[[132 143 122 129 129 129 141 120 125 129]
 [133 109 112 128 130 134 122 145 130 133]
 [131 121 155 129 123 130 125 136 130 130]
 [124 116 136 123 128 125 119 138 135 130]
 [133 137 133 130 137 134 131 132 117 130]
 [133 119 113 126 125 129 123 131 129 128]
 [131 133 142 126 124 124 138 116 133 128]
 [130 125 115 129 124 130 121 124 128 133]
 [125 108 121 127 125 127 117 141 128 129]]
->
[[133 109 112 128 130 134 122 145 130 133]
 [124 116 136 123 128 125 119 138 135 130]
 [133 119 113 126 125 129 123 131 129 128]
 [130 125 115 129 124 130 121 124 128 133]]

[[127 130 127 144 135 135 132 136 103 121 128]
 [121 126 126 122 129 130 132 126 114 122 126]
 [129 120 115 142 118 112 132 132 142 123 120]
 [118 128 126 108 131 130 130 119 109 122 127]
 [127 124 128 148 128 132 137 139 116 121 124]]
->
[[121 126 126 122 129 130 132 126 114 122 126]
 [118 128 126 108 131 130 130 119 109 122 127]]

[[123 130 137 120]
 [110 135 123 135]
 [106 144 130 128]]
->
[[110 135 123 135]]

[[144 120]
 [109 141]
 [143 143]
 [140 124]
 [122 154]]
->
[[109 141]
 [140 124]]

[[112 135 126 119 136 109 133 129 137 136 130 134 128 122 122 130]
 [109 138 127 116 140 106 135 131 139 135 130 136 129 119 120 132]]
->
[[109 138 127 116 140 106 135 131 139 135 130 136 129 119 120 132]]

[[122 119 118 143 138 130 130]
 [134  99 139 153 143 108 131]
 [136 124 125 128 129 131 119]
 [135 118 120 114 140 148 110]
 [119 123 117 145 140 139 131]
 [119 135 117 138 129 135 140]
 [131 135 135 116 118 122 127]
 [120 123 115 146 141 133 125]
 [119 121 116 143 142 139 131]
 [119 141 118 141 122 127 142]
 [138 100 137 135 142 109 124]
 [116 146 121 138 117 125 152]]
->
[[134  99 139 153 143 108 131]
 [135 118 120 114 140 148 110]
 [119 135 117 138 129 135 140]
 [120 123 115 146 141 133 125]
 [119 141 118 141 122 127 142]
 [116 146 121 138 117 125 152]]

[[127 129 132 125 104 134 129]
 [125 128 138 128 122 139 127]
 [129 128 145 131 121 120 126]
 [129 127 124 131 143 138 132]
 [129 127 103 129 117 121 127]
 [126 128 126 126 143 121 130]
 [127 126 120 124 130 148 127]]
->
[[125 128 138 128 122 139 127]
 [129 127 124 131 143 138 132]
 [126 128 126 126 143 121 130]]

[[124 117 152 109 131 141 126 121 130 112 143 143 144 103 150 133]
 [128 138 108 147 140 140 111 139 133 133 103 134 120 134 118 139]
 [117 135 116 131 138 134 129 118 143 139 117 141 146 104 123 139]
 [136 109 136 111 112 105 137 112 145 148 117 118 150 109 108 122]
 [149 108 143 116 122 137 121 122 141 128 127 149 115 115 112 130]]
->
[[128 138 108 147 140 140 111 139 133 133 103 134 120 134 118 139]
 [136 109 136 111 112 105 137 112 145 148 117 118 150 109 108 122]]
---
[[126 112 136]
 [103 155 130]
 [141 113 139]
 [147 144 113]
 [142 119 124]]
->
[[103 155 130]
 [141 113 139]]

[[134 112 111 114]
 [137 146 117 114]
 [123  99 131 114]]
->
[[137 146 117]
 [123  99 131]]

[[109 131 122 138 136]
 [119 154  99 118 114]
 [104 102 138 143 117]]
->
[[119 154  99]
 [104 102 138]]

[[129 142 118 118]
 [106 129 126 132]
 [134 113 134 124]]
->
[[106 129 126]
 [134 113 134]]

[[111 125 151 112]
 [145 153 132 152]
 [130 104 114 136]
 [125 122 150 115]]
->
[[145 153 132]
 [130 104 114]]

[[134 132 128 131 132]
 [114 132 119 151 129]
 [140 121 132 123 119]
 [145 116 115 125 127]]
->
[[114 132 119]
 [140 121 132]]

[[122 117 132 130 129]
 [134 130 127 115 103]
 [124 121 134 131 125]
 [119 122 139 131 133]
 [117 115 136 128 137]]
->
[[134 130 127]
 [124 121 134]]

[[101 121 130 119]
 [101 127 128 146]
 [101 116 129 119]
 [101 127 128 137]]
->
[[101 127 128]
 [101 116 129]]
---
[[121 133 142 124 133 113 138 149 114]
 [127 124 127 124 129 118 131 110 115]
 [125 124 144 130 120 129 134 113 133]]
->
[[127 124 127 124 129 118 131 110 115]
 [125 124 144 130 120 129 134 113 133]
 [121 133 142 124 133 113 138 149 114]]

[[136 115]
 [138 114]
 [125 149]]
->
[[138 114]
 [136 115]
 [125 149]]

[[140 140 121 115 148 131 124]
 [143 143 132 132 146 133 140]
 [133 140 148 125 126 154 114]
 [151 125 140 110 137 127 116]
 [136 155 142 134 142 145 139]
 [124 131 149 118 135 126 113]
 [146 154 136 119 141 134 136]
 [130 128 148 110 135 137 112]
 [149 116 138 127 131 147 119]
 [147 127 139 124 132 138 105]
 [153 138 131 119 147 145 117]]
->
[[153 138 131 119 147 145 117]
 [151 125 140 110 137 127 116]
 [149 116 138 127 131 147 119]
 [147 127 139 124 132 138 105]
 [146 154 136 119 141 134 136]
 [143 143 132 132 146 133 140]
 [140 140 121 115 148 131 124]
 [136 155 142 134 142 145 139]
 [133 140 148 125 126 154 114]
 [130 128 148 110 135 137 112]
 [124 131 149 118 135 126 113]]

[[132 140 148 117 146]
 [115 143 141 130 107]
 [117 114 120 151 143]
 [126 114 149 150 137]
 [101 140 124 135 143]
 [146 115 107 128 117]
 [148 113 146 124 149]
 [103 144 112 135 109]]
->
[[148 113 146 124 149]
 [146 115 107 128 117]
 [132 140 148 117 146]
 [126 114 149 150 137]
 [117 114 120 151 143]
 [115 143 141 130 107]
 [103 144 112 135 109]
 [101 140 124 135 143]]

[[120 139 129 134 122]
 [112 133 102 136 124]
 [144 116 124 124 126]
 [127 118 118 121 127]
 [130 129 126 136  98]
 [118 120 138 123 137]]
->
[[144 116 124 124 126]
 [130 129 126 136  98]
 [127 118 118 121 127]
 [120 139 129 134 122]
 [118 120 138 123 137]
 [112 133 102 136 124]]

[[121 118 100 115 138 140 128]
 [152 136 144 153 119 123 124]
 [124 125 133 130 142 129 135]
 [120 126 122 133 139 142 136]
 [140 139 139 156 123 123 127]]
->
[[152 136 144 153 119 123 124]
 [140 139 139 156 123 123 127]
 [124 125 133 130 142 129 135]
 [121 118 100 115 138 140 128]
 [120 126 122 133 139 142 136]]

[[107 121 118 135 112 119 131 137 115 131 137 120 117 127 117 143]
 [140 146 130 150 128 125 119 109 137 124 121 129 125 124 137 128]
 [134 118 127 138 132 133 139 107 123 135 142 127 128 113 132 134]
 [117 126 144 116 115 117 120 144 138 124 126 132 118 139 139 136]]
->
[[140 146 130 150 128 125 119 109 137 124 121 129 125 124 137 128]
 [134 118 127 138 132 133 139 107 123 135 142 127 128 113 132 134]
 [117 126 144 116 115 117 120 144 138 124 126 132 118 139 139 136]
 [107 121 118 135 112 119 131 137 115 131 137 120 117 127 117 143]]

[[122 121 128]
 [149 114 120]]
->
[[149 114 120]
 [122 121 128]]
